Each row is followed by its class.
[ 36  -5   7  11   6   1   0  -6  69  13  -7  -3  -6   0 -13   0  -8   5
   7  10  -8  -5  -2 -16   1   1   9   5 -11  -9  -3  14  -1   2  -3 -20] => mazan
[ 11   4   3   1  11   3   1   2  43   7  13   0  -5   7  -7   4   2 -14
   3  -3 -16 -12  -5 -30   2  -1  11  -5 -23  -8  10  -1  -3  -1  -2  -4] => rugib
[ 52   6   8  18  16   2   2  -4  93   7   2  -2   0   6 -31   0  -9  -6
   8  12 -20 -16  -7 -37   3   4  16   6 -16  -2   2   7  -1  -1  -2 -21] => rugib
[ -1   5  -3  -2   9   0  -1  -1  14  10   1   8 -15  -1 -22   2   8  -3
   0  -5  -5   1  -1 -27   1   3   3  -6 -19  -6   5  -3   2   0  -5  -8] => mazan
[ 36  -1  12   5  13  -2   2  -3  84  29  -7  -2 -17   3 -34   5  -3  -5
  10   4 -14 -10  -5 -37   4   1  11   2 -25 -12   6   4  -2  -3  -5 -30] => pavi
[ 30   1   2  11  14   1   2  -1  73  -4   6   1  -2   0 -15   1  -2 -11
   1   1 -21 -11 -11 -22   6  10  13  -8 -14  -5   7   0   5   3  -7  -9] => mazan
[ 22 -10   1 -10  -1  -1   8 -10  41  49 -24 -12 -27  -3 -21  -6   0   9
  14   5  11  -6   0  -6  -6 -12   6  10  -2  -6  -4  -2  -8   4  -3 -35] => rugib
[  9   0   2   1  -3  -1  -2  -5  17  21 -12  -3  -5   3  -7   1  -3   5
   1   2  -4   0  -4  -8  -2  -7   4   6  -6  -6  -1  -3   0   2  -7 -12] => rugib
[ 18   2   2  -6   4  -5   4  -7  53  48 -22  -1 -29  -3 -31   5   0 -12
  10   2  -2  -9  -2 -36  -1  -7  -1   5 -24 -14   7  -3  -2   4  -5 -28] => rugib
[ 34   2   4  11   9  -1   7  -2  71  14   1   0  -3  -5 -22   1  -4  -5
  12  11 -13 -12  -5 -20   5  -1  10   3 -16  -3   9   0   1  -3  -2 -13] => rugib
[ 62  -7   3  31  13   2  -4 -10  93 -23  14  -9  18   7  -8  -7 -17 -11
   4  16 -30 -23 -11  -5   9   8  15   2  -4   2  -1   7   0   3  -4  -1] => mazan
[ 10   3   2  -2   8  -1   0  -4  43  32 -17  -1 -20  -1 -23   2   4   0
   8  -5  -3  -3  -2 -34  -2  -1   3   0 -15  -3   6  -2  -6   0  -7 -22] => pavi
[ 13  -1   2  -1   3   2   3  -3  34   3  -4  -5  -6   2 -12   1  -7  -4
   3   1  -7  -7  -7 -16   2  -2   5   3   1  -2   0  22   1  -3  -1  -6] => pavi
[-45   2   2 -15   3  -2   2   3 -57  14   2   8 -23  -3  -8  10   8   0
  -4 -11  10  13   2 -24  -5  -2  -6 -13  -7 -11   6  -9   1  -4   1   3] => mazan
[  7   0   4 -10   1   2   1  -2  28  13  -4  -2 -16   1 -19   5   2  -4
   7  -3  -4  -4  -1 -25   5  -2  10  -8 -13  -4   6   2  -1  -1  -2 -17] => pavi
[  6  -3   4   0  12  -1  -1   1  37  -3  11   3   3   2  -9   8   2 -11
  -6   3  -5 -10  -9 -33   2   5   4 -13 -24  -6   9   4   2  -8  -3  -2] => mazan
[ 18   3   8   6  18  -1   1  -3  51   4   3   2  -3   0 -16   4   2 -11
   4  -1 -21 -12  -8 -34  12   3  16 -14 -20  -3   7   1   4   0  -3 -10] => mazan
[  9   2   1  -1  -1   1  -1 -11  23  30 -10  -1 -17   1 -27   4   2   2
   6   1   4  -3  -1 -20  -6  -1   1   1 -12 -10   8  -6 -10   1  -3 -10] => rugib
[ 29  -2   5   1   3  -1   2  -4  57  28  -6  -4 -12  -1 -21  -2  -2  -1
  13   6  -2  32  -4 -17   0  -1  -1   6 -12  -3   3   2  -3  -3  -7 -16] => pavi
